Below are the code and all the weights of a small trained network. Each question names an input and a target symbol and asks about switching units off, where a switched-off unit gives its printed mean instead of its output.

import numpy as np


def w(rows, s, z=0):
    codes = np.array(rows[::2]) - 128.0
    scale = np.full(codes.shape[1], s)
    scale[-1] = z or s
    return codes * scale


def softmax(a):
    e = np.exp(a - a.max(-1, keepdims=True))
    return e / e.sum(-1, keepdims=True)


def log_softmax(a):
    a = a - a.max(-1, keepdims=True)
    return a - np.log(np.exp(a).sum(-1, keepdims=True))


def net(x, mask):
    ids = ['αβγδεζηθλμπτψω'.index(c) for c in x.split()]
    T = len(ids)
    res = E[ids] + P[:T]
    u = 0
    for l in range(3):
        r = res
        for j in range(3):
            rows = slice(2 * j, 2 * j + 2)
            q, k, v = (r @ M[l][rows].T for M in (Q, K, V))
            z = softmax(np.where(np.tri(T) > 0, q @ k.T / 2**0.5, -1e9)) @ v
            o = O[l][rows]
            res = res + np.where(mask[u + j], z, o[:, -1]) @ o[:, :-1]
        u += 3
    return log_softmax(res[-1] @ U[:, :-1].T + U[:, -1])


Q, K, V, O = {}, {}, {}, {}
E = w([
[154,72,21],'α',
[170,179,156],'β',
[181,169,150],'γ',
[59,198,118],'δ',
[109,118,63],'ε',
[240,157,123],'ζ',
[177,178,150],'η',
[149,186,174],'θ',
[128,124,102],'λ',
[114,130,79],'μ',
[100,132,77],'π',
[160,169,160],'τ',
[243,249,76],'ψ',
[72,48,244],'ω',
],0.02)
P = w([
[136,123,254],'0',
[127,107,194],'1',
[137,118,157],'2',
[138,118,133],'3',
[137,120,115],'4',
[138,124,100],'5',
[132,124,81],'6',
[122,127,67],'7',
[117,131,59],'8',
[107,132,72],'9',
],0.01)
Q[0] = w([
[214,246,88],'0.h1',
[111,76,159],'0.h1',
[15,119,82],'0.h2',
[136,138,183],'0.h2',
[43,168,101],'0.h3',
[164,148,142],'0.h3',
],0.014)
K[0] = w([
[104,173,30],'0.h1',
[170,94,161],'0.h1',
[250,140,134],'0.h2',
[127,72,116],'0.h2',
[99,80,105],'0.h3',
[156,105,98],'0.h3',
],0.018)
V[0] = w([
[255,73,118],'0.h1',
[100,217,124],'0.h1',
[59,168,122],'0.h2',
[111,78,168],'0.h2',
[243,103,112],'0.h3',
[12,77,120],'0.h3',
],0.0094)
O[0] = w([
[234,117,157,148],'0.h1',
[99,160,1,148],'0.h1',
[64,223,101,86],'0.h2',
[163,187,125,112],'0.h2',
[122,145,180,222],'0.h3',
[205,108,142,2],'0.h3',
],0.0079,0.0073)
Q[1] = w([
[112,88,154],'1.h1',
[161,166,186],'1.h1',
[110,49,74],'1.h2',
[130,103,146],'1.h2',
[189,11,140],'1.h3',
[165,229,189],'1.h3',
],0.013)
K[1] = w([
[134,94,179],'1.h1',
[131,130,200],'1.h1',
[190,228,171],'1.h2',
[232,149,118],'1.h2',
[108,58,36],'1.h3',
[81,154,255],'1.h3',
],0.0094)
V[1] = w([
[157,253,138],'1.h1',
[129,182,66],'1.h1',
[131,195,155],'1.h2',
[92,147,199],'1.h2',
[107,202,224],'1.h3',
[138,216,159],'1.h3',
],0.011)
O[1] = w([
[176,16,93,222],'1.h1',
[154,134,106,144],'1.h1',
[67,2,23,253],'1.h2',
[40,50,144,226],'1.h2',
[100,77,78,226],'1.h3',
[111,123,34,148],'1.h3',
],0.0055,0.0031)
Q[2] = w([
[184,154,101],'2.h1',
[81,203,100],'2.h1',
[29,225,190],'2.h2',
[249,228,2],'2.h2',
[150,70,107],'2.h3',
[230,102,187],'2.h3',
],0.0068)
K[2] = w([
[162,175,106],'2.h1',
[107,114,96],'2.h1',
[172,112,146],'2.h2',
[136,187,8],'2.h2',
[100,83,81],'2.h3',
[146,90,175],'2.h3',
],0.012)
V[2] = w([
[218,2,37],'2.h1',
[96,59,196],'2.h1',
[153,137,220],'2.h2',
[18,134,123],'2.h2',
[178,111,38],'2.h3',
[22,46,197],'2.h3',
],0.005)
O[2] = w([
[173,109,137,254],'2.h1',
[58,221,179,167],'2.h1',
[167,111,107,29],'2.h2',
[75,113,254,194],'2.h2',
[236,237,118,182],'2.h3',
[38,149,182,227],'2.h3',
],0.0058,0.0036)
U = w([
[134,210,109,236],'α',
[131,174,109,241],'β',
[211,207,196,202],'γ',
[137,43,89,9],'δ',
[119,113,108,112],'ε',
[111,118,106,152],'ζ',
[96,73,90,42],'η',
[46,169,31,102],'θ',
[170,100,55,37],'λ',
[189,1,156,44],'μ',
[89,163,147,162],'π',
[133,154,128,163],'τ',
[116,204,95,255],'ψ',
[99,102,115,71],'ω',
],0.01,0.0057)

Each question gives the input, a string of symbols that net reads in full, and the target symbol t.
The units are the heads (2 rows each of Q, K, V and O). Each row of codes is followed by its name. A weight is (code - 128) times the scale printed after its matrix; where a second scale follows, it is the last column's (O and U).
mask holds one flag per head, layer by layer. A switched-off head (its flag False) gives its mean, the last column of its rows in O, instead of its output. The means were averaged over made-up inputs and are rounded, as every weight is.
A unit's drop is (log p(t) with every unit on - log p(t) with that unit switched off) / (log p(t) with every unit on - log p(t) with every unit switched off).
The circuit of an input: a set's keep is (log p(t) with only the set's units on - log p(t) with every unit switched off) / (log p(t) with every unit on - log p(t) with every unit switched off). Starting from all 9 units, units are removed one at a time, each time the one whose removal leaves the highest keep (on an exact tie, the one counted first), for as long as the keep stays at least 0.8.
circuit, biggest first: the units of the circuit, biggest drop first
most important unit: the unit with the biggest drop
heads that matter: for each layer, one digit per head in row order, 1 if its drop is at least 0.15 and else 0, layers parted by /
input α ε ψ δ ζ, target θ: most important unit -> 0.h3
input π δ ψ β, target λ: heads that matter -> 111 / 101 / 101
input ε α β ζ μ, target μ: heads that matter -> 111 / 011 / 000
input ω λ ζ θ γ μ ε α θ θ, target γ: heads that matter -> 111 / 010 / 000
input γ δ β δ α λ ζ θ α γ, target γ: heads that matter -> 100 / 010 / 000
input ε μ δ θ, target θ: heads that matter -> 110 / 000 / 000
input ζ λ θ ω ζ ε, target μ: circuit, biggest first -> [0.h2 0.h3]
input ζ ζ μ, target μ: heads that matter -> 110 / 000 / 000
input λ θ ζ α ζ ε, target μ: circuit, biggest first -> [0.h2 0.h1]
input ζ ψ β ζ γ δ ψ ζ, target λ: heads that matter -> 110 / 100 / 100
input μ ζ ω γ, target π: circuit, biggest first -> [1.h2 0.h1 1.h1 2.h3]
input γ ζ α λ, target γ: circuit, biggest first -> [1.h3 0.h1]
input δ β γ λ λ α μ, target γ: circuit, biggest first -> [1.h3 0.h3]
input δ δ η δ ε ψ, target λ: circuit, biggest first -> [1.h1 2.h1 0.h1]
input α ζ ω ζ, target π: heads that matter -> 101 / 111 / 101
input ψ ζ λ β ζ, target λ: heads that matter -> 100 / 101 / 101
input ζ ω β ζ θ, target π: circuit, biggest first -> [1.h2 2.h1 0.h3]
input λ θ τ τ γ δ β, target θ: heads that matter -> 100 / 000 / 000
input η ζ ζ ω, target π: most important unit -> 1.h1
input θ τ α ζ, target γ: circuit, biggest first -> [1.h2]
